Below are the code and all the weights of a small trained network. Each question names an input and a target symbol and asks about switching units off, where a switched-off unit gives its printed mean instead of its output.

import numpy as np


def w(rows, s, z=0):
    codes = np.array(rows[::2]) - 128.0
    scale = np.full(codes.shape[1], s)
    scale[-1] = z or s
    return codes * scale


def norm(h):
    return h / np.sqrt((h * h).mean(-1, keepdims=True) + 1e-5)


def f(y):
    return y / 2 * (1 + np.tanh(0.7978845608 * (y + 0.044715 * y**3)))


def softmax(a):
    e = np.exp(a - a.max(-1, keepdims=True))
    return e / e.sum(-1, keepdims=True)


def log_softmax(a):
    a = a - a.max(-1, keepdims=True)
    return a - np.log(np.exp(a).sum(-1, keepdims=True))


def net(x, mask):
    ids = ['βγδεζηθλμξστφψω'.index(c) for c in x.split()]
    T = len(ids)
    res = E[ids] + P[:T]
    u = 0
    for l in range(3):
        q, k, v = (norm(res) @ M[l].T for M in (Q, K, V))
        z = softmax(np.where(np.tri(T) > 0, q @ k.T / 2**0.5, -1e9)) @ v
        res = res + np.where(mask[u], z, O[l][:, -1]) @ O[l][:, :-1]
        u += 1
        y = f(norm(res) @ A[l][:, :-1].T + A[l][:, -1])
        res = res + np.where(mask[u : u + 4], y, B[l][:, -1]) @ B[l][:, :-1]
        u += 4
    return log_softmax(norm(res)[-1] @ U[:, :-1].T + U[:, -1])


Q, K, V, O, A, B = {}, {}, {}, {}, {}, {}
E = w([
[114,126,108,141],'β',
[91,158,158,191],'γ',
[120,117,189,53],'δ',
[254,156,70,113],'ε',
[141,142,142,152],'ζ',
[104,120,115,141],'η',
[165,116,136,101],'θ',
[109,142,92,76],'λ',
[123,52,163,159],'μ',
[119,141,130,207],'ξ',
[150,133,68,156],'σ',
[117,185,123,115],'τ',
[132,136,124,147],'φ',
[183,121,116,80],'ψ',
[105,122,112,132],'ω',
],0.03)
P = w([
[88,1,156,162],'0',
[173,100,187,158],'1',
[154,91,168,177],'2',
[159,118,131,159],'3',
[143,109,133,172],'4',
[141,115,125,164],'5',
[147,121,112,149],'6',
[141,129,98,142],'7',
],0.0097)
Q[0] = w([
[98,233,128,101],'0.h1',
[254,86,187,86],'0.h1',
],0.0085)
K[0] = w([
[11,254,152,224],'0.h1',
[186,211,127,64],'0.h1',
],0.0087)
V[0] = w([
[149,115,36,1],'0.h1',
[250,55,90,106],'0.h1',
],0.0053)
O[0] = w([
[101,99,64,95,4],'0.h1',
[102,1,202,159,150],'0.h1',
],0.0062,0.0016)
A[0] = w([
[192,176,121,90,72],'0.n1',
[75,96,136,143,4],'0.n2',
[245,89,154,112,81],'0.n3',
[152,125,133,1,192],'0.n4',
],0.0068,0.0017)
B[0] = w([
[179,10,102,98,136],'0.n1',
[250,122,91,65,120],'0.n2',
[174,2,76,162,132],'0.n3',
[72,135,172,61,253],'0.n4',
],0.0068,0.0032)
Q[1] = w([
[186,76,50,3],'1.h1',
[89,180,246,62],'1.h1',
],0.0055)
K[1] = w([
[102,192,246,173],'1.h1',
[248,236,84,255],'1.h1',
],0.0069)
V[1] = w([
[36,62,254,89],'1.h1',
[215,208,183,100],'1.h1',
],0.0053)
O[1] = w([
[1,3,184,111,184],'1.h1',
[103,180,246,127,3],'1.h1',
],0.0071,0.0032)
A[1] = w([
[254,228,135,151,129],'1.n1',
[95,190,140,193,231],'1.n2',
[118,94,161,22,188],'1.n3',
[162,157,154,179,3],'1.n4',
],0.0098,0.0024)
B[1] = w([
[121,126,127,91,148],'1.n1',
[115,116,154,12,208],'1.n2',
[62,112,121,200,255],'1.n3',
[43,110,78,165,131],'1.n4',
],0.011,0.0044)
Q[2] = w([
[102,86,60,166],'2.h1',
[2,158,110,138],'2.h1',
],0.0085)
K[2] = w([
[141,102,62,83],'2.h1',
[2,122,97,119],'2.h1',
],0.013)
V[2] = w([
[174,199,124,82],'2.h1',
[165,254,6,216],'2.h1',
],0.0058)
O[2] = w([
[54,3,248,184,3],'2.h1',
[103,23,71,134,67],'2.h1',
],0.0068,0.0043)
A[2] = w([
[136,146,7,56,49],'2.n1',
[250,150,152,76,227],'2.n2',
[143,65,106,244,145],'2.n3',
[160,2,151,65,251],'2.n4',
],0.0067,0.0012)
B[2] = w([
[167,108,130,182,255],'2.n1',
[122,90,85,45,134],'2.n2',
[143,177,128,144,163],'2.n3',
[93,84,249,108,148],'2.n4',
],0.012,0.0054)
U = w([
[136,152,111,123,74],'β',
[104,204,174,110,44],'γ',
[54,110,204,78,107],'δ',
[213,69,109,119,138],'ε',
[168,84,98,175,118],'ζ',
[163,159,117,102,55],'η',
[139,137,128,140,61],'θ',
[10,108,87,110,196],'λ',
[123,8,188,148,182],'μ',
[153,237,134,205,169],'ξ',
[211,102,72,195,133],'σ',
[158,164,156,29,253],'τ',
[153,152,159,109,84],'φ',
[152,109,124,157,62],'ψ',
[147,138,94,139,127],'ω',
],0.014,0.0048)

Each question gives the input, a string of symbols that net reads in full, and the target symbol t.
The units are the heads (2 rows each of Q, K, V and O) and the neurons (one row each of A and B). Each row of codes is followed by its name. A weight is (code - 128) times the scale printed after its matrix; where a second scale follows, it is the last column's (O, A, B and U).
mask holds one flag per unit, layer by layer, with each layer's heads first. A switched-off unit (its flag False) gives its mean, the last column of its rows in O or B, instead of its output. The means were averaged over made-up inputs and are rounded, as every weight is.
A unit's drop is (log p(t) with every unit on - log p(t) with that unit switched off) / (log p(t) with every unit on - log p(t) with every unit switched off).
The circuit of an input: a set's keep is (log p(t) with only the set's units on - log p(t) with every unit switched off) / (log p(t) with every unit on - log p(t) with every unit switched off). Starting from the 12 units with the biggest drops (on a tie, the unit counted first), units are removed one at a time, each time the one whose removal leaves the highest keep (on an exact tie, the one counted first), for as long as the keep stays at least 0.8.
circuit, biggest first: the units of the circuit, biggest drop first
unit that matters most: the unit with the biggest drop
k most important neurons: the k neurons with the biggest drops, biggest first
drop when u is switched off: that unit's drop, to one decimal
input ξ λ β λ λ ω λ β, target τ: circuit, biggest first : [1.n2 0.h1 1.h1 1.n3]
input ξ λ λ λ λ η ξ, target λ: unit that matters most : 1.n2
input δ ξ λ β ξ ω, target ξ: 4 most important neurons : [0.n4 1.n3 0.n2 2.n4]
input λ θ λ φ λ θ σ ζ, target σ: 2 most important neurons : [1.n3 1.n4]
input λ φ β λ θ ξ η β, target σ: circuit, biggest first : [2.n1 1.n3]
input ξ λ λ λ β, target τ: circuit, biggest first : [1.n2 1.h1 0.h1]
input ξ ω λ ξ τ ω, target τ: circuit, biggest first : [0.h1 1.n2 1.n3]
input ξ η φ λ λ λ ω, target τ: circuit, biggest first : [0.h1 1.n2 1.h1]
input λ δ λ λ, target λ: circuit, biggest first : [1.h1 1.n3]
input λ ξ λ β ω, target σ: circuit, biggest first : [1.n3 2.n1]
input θ ξ β, target ξ: 3 most important neurons : [1.n2 2.n3 2.n1]
input ω σ ω δ λ λ ω τ, target τ: circuit, biggest first : [1.n3 1.n2]
input θ λ ω, target ξ: 2 most important neurons : [1.n2 2.n3]
input τ λ λ ξ μ λ φ, target δ: 3 most important neurons : [1.n2 1.n3 2.n4]
input ω λ λ ξ ω θ, target μ: unit that matters most : 2.n4
input τ ξ ξ λ ψ ξ, target λ: drop when 1.n1 is switched off : 0.2
input ξ ε θ ζ η, target τ: drop when 1.n2 is switched off : 0.9
input λ λ ω, target σ: drop when 0.n2 is switched off : 0.0
